What each symbol does to the items:
Lek: fo>Gel, si>Reg, ko>Bok, ku>Taz, ri>Vul, na>Lib
Tam: fo>Sop, si>Nug, ko>Reg, ku>Ton, ri>Lil, na>Gis
Vup: fo>Kam, si>Rog, ko>Fom, ku>Fen, ri>Nos, na>Vog
Ziv: fo>Vup, si>Pes, ko>Vog, ku>Bak, ri>Fud, na>Rel
Fud: fo>Nos, si>Vun, ko>Vup, ku>Pez, ri>Bak, na>Ziv
Bod: fo>Dov, si>Vog, ko>Zik, ku>Nuz, ri>Ziz, na>Fen
Dud: fo>Nug, si>Fam, ko>Big, ku>Kef, ri>Bup, na>Dib
Rel: fo>Vog, si>Tas, ko>Mef, ku>Fud, ri>Ziv, na>Nor
Lib: fo>Bok, si>Zop, ko>Nir, ku>Vul, ri>Lek, na>Lop
Zat: fo>Kef, si>Sab, ko>Bup, ku>Dif, ri>Gir, na>Mog
Pes: fo>Rog, si>Muf, ko>Luk, ku>Nor, ri>Vun, na>Tas
Nit: fo>Nov, si>Mek, ko>Sif, ku>Tol, ri>Val, na>Kis
Vul: fo>Muf, si>Sop, ko>Gel, ku>Neb, ri>Taz, na>Lek
Nif: fo>Dud, si>Sif, ko>Dib, ku>Zat, ri>Mog, na>Zep
Vik: fo>Mam, si>Rer, ko>Ton, ku>Nug, ri>Big, na>Rop
Rop: fo>Ton, si>Kef, ko>Lil, ku>Big, ri>Vik, na>Dob
Zur: fo>Ros, si>Dov, ko>Baf, ku>Nep, ri>Mek, na>Tak
Dib: fo>Big, si>Dif, ko>Vik, ku>Bup, ri>Dud, na>Fir
Dif: fo>Mup, si>Nif, ko>Rer, ku>Kep, ri>Fam, na>Gir
Tak: fo>Baf, si>Zik, ko>Tol, ku>Mek, ri>Zur, na>Piz
Nuz: fo>Piz, si>Nos, ko>Gul, ku>Sir, ri>Ral, na>Ziz
Piz: fo>Tol, si>Mub, ko>Val, ku>Zur, ri>Tak, na>Gul
Big: fo>Feb, si>Mup, ko>Mam, ku>Lub, ri>Nug, na>Vik
Taz: fo>Mig, si>Lop, ko>Muf, ku>Nes, ri>Neb, na>Vul
Dov: fo>Nit, si>Fom, ko>Kis, ku>Piz, ri>Gul, na>Zik
Nes: fo>Tas, si>Lek, ko>Sed, ku>Gav, ri>Zus, na>Neb
Pef: fo>Zop, si>Vik, ko>Pid, ku>Tam, ri>Gis, na>Lub
Sed: fo>Pez, si>Bok, ko>Bak, ku>Pes, ri>Tas, na>Mig
Tas: fo>Luk, si>Gel, ko>Pez, ku>Vun, ri>Pes, na>Sed
Pid: fo>Neb, si>Ton, ko>Taz, ku>Reg, ri>Zop, na>Bon
Gav: fo>Vun, si>Taz, ko>Pes, ku>Bok, ri>Nir, na>Zus
Kep: fo>Rop, si>Zat, ko>Dob, ku>Dib, ri>Fir, na>Fam
Val: fo>Sab, si>Nep, ko>Nov, ku>Baf, ri>Tol, na>Nit
Fen: fo>Zik, si>Mef, ko>Mub, ku>Ziz, ri>Bod, na>Nos
Zop: fo>Nes, si>Mam, ko>Neb, ku>Sop, ri>Reg, na>Pid
Mig: fo>Bak, si>Nir, ko>Fud, ku>Tas, ri>Sed, na>Muf
Ral: fo>Tak, si>Fen, ko>Piz, ku>Fom, ri>Sir, na>Nuz
Nep: fo>Rut, si>Piz, ko>Miz, ku>Kis, ri>Tuz, na>Mek
Neb: fo>Sed, si>Lib, ko>Mig, ku>Zus, ri>Nes, na>Taz
Sir: fo>Zur, si>Bod, ko>Tak, ku>Kam, ri>Fom, na>Ral
Bak: fo>Fen, si>Nor, ko>Nos, ku>Luk, ri>Pez, na>Fud
Sab: fo>Fir, si>Rut, ko>Kep, ku>Nif, ri>Zep, na>Nov
Bon: fo>Taz, si>Lil, ko>Vul, ku>Zop, ri>Pid, na>Feb
Gel: fo>Ziv, si>Zus, ko>Rel, ku>Mig, ri>Muf, na>Bok
Ziz: fo>Gul, si>Vup, ko>Dov, ku>Ral, ri>Nuz, na>Bod
Sif: fo>Fam, si>Ros, ko>Dif, ku>Sab, ri>Nov, na>Fal
Zep: fo>Dib, si>Fal, ko>Fir, ku>Mog, ri>Nif, na>Sab
Tol: fo>Zep, si>Tuz, ko>Sab, ku>Ros, ri>Baf, na>Val
Rut: fo>Gir, si>Tol, ko>Zat, ku>Sif, ri>Fal, na>Miz
Bup: fo>Lub, si>Kep, ko>Nug, ku>Rer, ri>Kef, na>Dud
Zik: fo>Kis, si>Sir, ko>Tuz, ku>Gul, ri>Dov, na>Mub
Lop: fo>Nir, si>Pid, ko>Gav, ku>Lek, ri>Lib, na>Sop
Luk: fo>Ziz, si>Ziv, ko>Bod, ku>Tuf, ri>Rog, na>Pez
Lub: fo>Pid, si>Rop, ko>Bon, ku>Gis, ri>Pef, na>Nug
Ton: fo>Lib, si>Pef, ko>Lop, ku>Feb, ri>Mam, na>Lil
Kef: fo>Pef, si>Fir, ko>Lub, ku>Mup, ri>Rer, na>Bup
Rog: fo>Nuz, si>Fud, ko>Ziz, ku>Mef, ri>Tuf, na>Luk
Sop: fo>Gav, si>Bon, ko>Zus, ku>Lib, ri>Lop, na>Reg
Gir: fo>Rer, si>Zep, ko>Kef, ku>Fam, ri>Dif, na>Zat
Nos: fo>Mub, si>Tuf, ko>Kam, ku>Bod, ri>Fen, na>Vup
Zus: fo>Pes, si>Vul, ko>Tas, ku>Nir, ri>Gav, na>Nes
Nir: fo>Nor, si>Neb, ko>Vun, ku>Gel, ri>Bok, na>Gav
Tuf: fo>Ral, si>Bak, ko>Nuz, ku>Vog, ri>Mef, na>Rog
Gis: fo>Reg, si>Big, ko>Zop, ku>Lil, ri>Tam, na>Pef
Vun: fo>Tuf, si>Mig, ko>Rog, ku>Rel, ri>Nor, na>Pes
Miz: fo>Zat, si>Val, ko>Mog, ku>Fal, ri>Rut, na>Ros
Nug: fo>Bon, si>Dob, ko>Feb, ku>Pef, ri>Lub, na>Big
Rer: fo>Gis, si>Dib, ko>Pef, ku>Dob, ri>Mup, na>Kef
Mub: fo>Tuz, si>Ral, ko>Nep, ku>Dov, ri>Zik, na>Kam
Mam: fo>Lek, si>Gis, ko>Lib, ku>Bon, ri>Feb, na>Ton
Nor: fo>Mef, si>Sed, ko>Tuf, ku>Ziv, ri>Rel, na>Vun
Mek: fo>Miz, si>Gul, ko>Ros, ku>Tuz, ri>Nep, na>Zur
Mog: fo>Bup, si>Nov, ko>Dud, ku>Gir, ri>Zat, na>Nif
Pez: fo>Bod, si>Rel, ko>Fen, ku>Rog, ri>Luk, na>Bak
Fal: fo>Dif, si>Baf, ko>Gir, ku>Nov, ri>Sif, na>Rut
Lil: fo>Lop, si>Lub, ko>Sop, ku>Mam, ri>Ton, na>Tam
Baf: fo>Nif, si>Kis, ko>Zep, ku>Miz, ri>Ros, na>Tol
Fir: fo>Vik, si>Gir, ko>Rop, ku>Dud, ri>Dib, na>Kep
Reg: fo>Zus, si>Feb, ko>Nes, ku>Lop, ri>Sop, na>Zop
Muf: fo>Fud, si>Gav, ko>Ziv, ku>Sed, ri>Mig, na>Gel
Tuz: fo>Fal, si>Tak, ko>Rut, ku>Nit, ri>Kis, na>Nep
Kam: fo>Nep, si>Nuz, ko>Mek, ku>Zik, ri>Mub, na>Fom
Mup: fo>Tam, si>Dud, ko>Gis, ku>Rop, ri>Dob, na>Rer
Dob: fo>Lil, si>Bup, ko>Tam, ku>Vik, ri>Rop, na>Mup
Gul: fo>Val, si>Kam, ko>Nit, ku>Tak, ri>Piz, na>Dov
Feb: fo>Vul, si>Tam, ko>Lek, ku>Pid, ri>Bon, na>Mam
Kis: fo>Sif, si>Zur, ko>Fal, ku>Val, ri>Nit, na>Tuz
Bok: fo>Rel, si>Nes, ko>Nor, ku>Muf, ri>Gel, na>Nir
Nov: fo>Kep, si>Miz, ko>Fam, ku>Zep, ri>Sab, na>Sif
Ros: fo>Mog, si>Nit, ko>Nif, ku>Rut, ri>Miz, na>Baf
Fom: fo>Mek, si>Ziz, ko>Zur, ku>Mub, ri>Kam, na>Sir
Vog: fo>Fom, si>Luk, ko>Sir, ku>Nos, ri>Vup, na>Mef
Mef: fo>Sir, si>Pez, ko>Ral, ku>Vup, ri>Vog, na>Tuf
Fam: fo>Dob, si>Mog, ko>Mup, ku>Fir, ri>Kep, na>Dif

In the rows, zero is written as 52.

The rows follow the links: the fewer symbols apart two items are, the more alike their rows tend to be.

Each row is also shifted at random along 7 hidden directions that mean nothing.

Some items, each with a row of numbers:
Fir: 41	42	52	61	48	35	56	48	36	67	66	62	48	39	46	64	71	54	33	48	63	71	36	62	75	34
Reg: 19	42	47	59	45	43	52	38	40	59	42	68	59	56	42	62	55	53	37	55	55	57	47	63	32	48
Gav: 29	49	42	60	41	36	55	39	51	74	48	81	76	47	24	52	64	64	66	60	60	42	55	63	68	55
Ral: 53	58	57	48	67	57	56	63	55	46	49	46	62	51	42	39	52	43	56	56	43	44	56	55	56	57
Gir: 38	62	53	51	59	62	52	62	65	45	60	35	47	54	44	55	45	55	58	52	52	60	45	37	76	52
Nuz: 63	46	61	58	60	50	60	60	46	56	47	56	54	45	51	36	58	42	48	48	49	44	59	66	29	20
Bup: 38	58	48	58	47	40	41	47	58	66	35	51	50	76	30	60	54	69	65	54	68	55	47	43	35	63
Tuf: 54	48	47	51	61	41	55	44	39	65	57	55	59	57	57	47	61	58	33	48	42	44	61	65	44	36
Gis: 42	55	55	62	42	65	55	52	72	43	53	49	49	48	46	54	39	55	72	48	61	44	59	36	59	34
Lop: 30	60	39	48	44	51	55	38	59	55	69	57	68	44	51	70	50	68	51	56	46	52	52	44	96	62
Nes: 38	47	49	61	55	44	56	37	50	53	51	58	60	55	38	52	51	54	39	44	49	34	67	53	49	38
Ton: 25	39	56	61	52	52	44	46	46	47	31	59	45	68	48	50	49	40	46	52	62	54	50	60	16	75
Dob: 51	59	54	55	38	34	51	39	53	60	64	64	59	34	72	69	68	53	50	52	64	66	42	52	88	85
Neb: 76	41	45	55	49	53	41	37	48	59	52	59	40	73	55	52	49	62	53	47	57	40	70	51	43	70
Lil: 51	45	55	58	49	67	48	51	60	40	56	47	38	58	66	52	41	47	54	46	57	49	59	45	53	62
Tam: 35	43	56	65	39	52	54	49	54	53	45	67	50	45	48	53	53	47	61	52	66	54	49	56	38	42
Mam: 46	52	52	55	47	73	50	50	67	39	58	42	41	58	67	55	33	54	60	46	53	47	61	38	51	45
Nif: 34	51	57	58	70	52	45	57	57	54	62	33	43	64	62	43	56	50	42	39	55	53	49	48	70	65
Piz: 15	71	52	49	46	43	58	63	62	66	41	52	79	45	64	52	54	62	63	62	49	62	38	59	27	23
Ziv: 57	36	48	51	48	56	57	52	35	59	53	67	52	48	55	51	53	52	44	58	46	55	54	70	32	26
Kis: 63	58	54	49	63	44	54	58	47	57	49	44	50	60	30	52	58	56	46	53	51	57	48	51	50	45
Kep: 36	53	48	55	56	47	47	51	55	64	63	44	47	62	49	58	57	66	49	46	59	60	45	45	74	51
Baf: 59	68	67	49	65	45	54	58	55	36	35	37	53	52	53	51	54	37	40	51	48	55	47	46	31	67
Tas: 60	31	42	55	58	65	42	52	46	61	56	58	40	75	44	36	46	61	62	51	53	38	68	60	45	54
Ziz: 44	72	57	47	61	55	58	60	69	44	48	42	73	47	58	43	46	49	60	54	39	39	58	48	52	52
Fal: 53	65	57	55	49	47	52	63	68	59	49	49	57	49	44	48	59	58	76	55	65	53	47	45	63	53
Dib: 62	49	46	53	44	44	35	47	51	72	54	50	35	74	73	58	59	71	59	47	69	64	48	50	46	74
Vik: 36	67	55	62	40	44	50	43	73	54	46	50	60	53	62	58	49	61	67	46	63	46	55	38	49	51
Lek: 51	50	47	54	48	55	56	41	48	46	47	59	53	55	29	64	44	54	48	57	48	47	59	47	48	48
Luk: 42	63	39	40	47	45	51	49	53	68	53	63	78	53	48	60	56	70	63	68	44	54	49	58	67	73

The symbols that take the first to the second take the third to the fourth, perhaps in another order. What is the fourth?
Answer with the item's name.
52	49	44	46	41	59	46	42	51	52	65	58	50	53	71	68	48	59	50	56	52	61	51	51	73	80
to 52	51	51	59	41	56	60	42	61	52	64	60	59	36	72	50	49	57	56	44	50	34	69	50	59	20
as 46	43	46	48	47	60	50	54	48	55	44	67	59	56	48	48	48	51	65	65	49	52	52	64	41	69
to Mef

52	45	56	69	44	42	56	44	52	57	47	62	44	48	35	54	58	53	53	42	69	46	55	50	44	23
to 34	56	62	60	40	46	57	46	59	44	43	62	60	35	59	59	55	38	54	52	61	57	45	52	49	65
as 31	69	54	59	52	46	49	42	74	49	49	40	60	60	51	58	46	60	59	42	58	42	58	32	63	62
to Nug

66	61	62	55	68	45	56	53	54	47	66	30	45	48	77	48	58	47	27	32	46	48	57	46	58	30
to 53	53	60	59	61	33	52	54	49	63	61	52	54	42	66	46	73	44	40	43	60	58	45	61	71	64
as 53	52	54	59	54	43	60	54	52	65	50	60	64	43	54	39	61	55	55	49	52	40	60	64	35	15
to Sir

67	51	54	52	43	49	48	51	47	50	46	54	37	56	54	66	55	52	51	54	64	67	43	48	41	61
to 43	55	55	58	58	42	49	42	52	50	50	42	45	60	46	60	54	54	36	41	57	53	52	43	52	52
as 39	52	48	50	37	61	57	49	53	43	44	64	56	45	36	69	41	53	61	65	53	61	45	48	47	48
to Sop

57	64	50	48	44	46	67	57	57	59	52	66	78	30	36	55	59	57	68	64	47	49	51	57	67	31
to 38	54	53	48	52	43	56	64	42	63	40	61	63	47	43	52	62	50	53	66	51	69	35	67	36	46
as 56	66	56	45	59	45	61	59	49	51	55	45	60	41	52	59	58	50	42	55	45	63	43	51	56	38
to Zep

78	58	50	35	46	57	53	56	44	43	38	61	59	50	50	62	48	47	56	72	41	61	49	57	33	77
to 51	62	54	43	61	56	52	64	54	51	50	39	56	58	64	50	49	54	51	55	44	60	46	52	39	47
as 41	59	56	61	45	42	59	48	55	48	34	59	54	50	4	64	53	52	60	56	64	53	47	42	45	37
to Lop

64	41	58	66	53	39	51	39	42	57	57	52	33	55	63	55	62	50	29	33	64	51	57	53	42	34
to 55	48	53	53	51	49	57	38	45	43	49	62	55	47	47	60	51	44	37	52	46	46	60	54	49	61
as 31	41	44	63	45	47	53	44	52	73	53	72	66	52	43	42	58	63	64	52	58	38	60	66	53	36
to Sir

69	49	58	61	45	57	48	47	61	44	55	51	36	52	67	54	48	48	58	43	64	48	59	41	53	58
to 66	33	47	57	48	44	54	36	30	60	60	73	45	46	38	61	62	51	33	51	56	52	57	64	63	51
as 45	68	52	44	58	44	52	48	58	55	45	47	74	58	70	50	51	56	47	54	39	43	59	54	37	65
to Zur

41	45	46	54	42	51	44	38	50	58	54	56	48	61	87	60	48	59	41	47	53	55	55	55	31	59
to 56	54	51	50	45	51	58	40	52	44	53	65	63	36	57	63	52	45	46	58	49	49	56	53	63	70
as 54	56	61	52	43	58	55	61	54	42	51	47	43	40	71	63	50	45	52	54	57	73	39	48	41	41
to Rer

42	63	66	59	60	61	62	65	67	36	54	33	49	42	49	47	45	43	54	43	51	50	51	38	53	17
to 27	59	57	55	50	48	50	62	60	55	42	49	56	53	50	52	55	50	63	57	62	65	37	52	46	60
as 49	49	55	52	62	54	55	65	49	59	55	51	56	51	56	38	57	49	52	53	49	52	51	64	49	41
to Dov

46	43	50	51	64	66	57	53	47	40	59	54	56	48	41	46	46	41	45	55	40	44	60	57	71	65
to 42	63	47	42	50	58	56	50	58	49	55	47	69	50	80	57	42	60	48	56	35	50	56	52	40	44
as 45	51	54	46	62	51	57	66	42	55	56	58	63	40	44	47	63	42	48	65	46	66	37	68	70	67
to Tuz

72	50	60	59	66	46	55	59	48	53	58	44	40	52	33	44	63	47	46	43	58	50	54	50	68	40
to 74	41	55	66	29	46	49	48	50	61	41	73	36	50	45	55	58	54	72	51	79	54	52	53	34	42
as 68	41	66	57	52	42	46	62	39	51	30	63	38	54	52	46	66	28	52	57	70	70	37	68	18	83
to Gis

60	65	53	44	59	51	47	62	57	56	45	37	51	70	56	51	49	63	58	54	49	56	50	47	33	50
to 62	64	66	55	64	46	59	57	56	42	50	35	48	47	58	49	54	43	37	41	49	50	54	45	41	32
as 79	46	48	45	51	57	49	64	45	68	77	51	43	47	86	46	62	62	56	51	52	65	48	62	72	43
to Tuz

53	42	55	61	41	50	45	47	52	55	46	66	45	53	54	54	58	49	65	53	70	57	49	55	53	81
to 47	50	46	51	42	51	54	37	48	53	65	60	55	44	77	68	52	57	38	51	49	57	52	53	65	59
as 59	49	56	46	51	50	58	65	42	58	58	64	60	32	70	47	65	42	52	63	50	69	38	72	59	59
to Val

45	43	60	65	56	42	52	43	46	47	43	60	45	51	30	53	60	38	41	46	64	50	51	53	48	62
to 29	36	59	64	62	58	54	44	45	38	56	48	41	53	57	49	49	35	25	39	51	49	55	56	46	47
as 34	60	51	55	49	31	60	49	54	77	54	67	83	35	64	45	69	61	55	53	50	46	53	68	57	33
to Kam

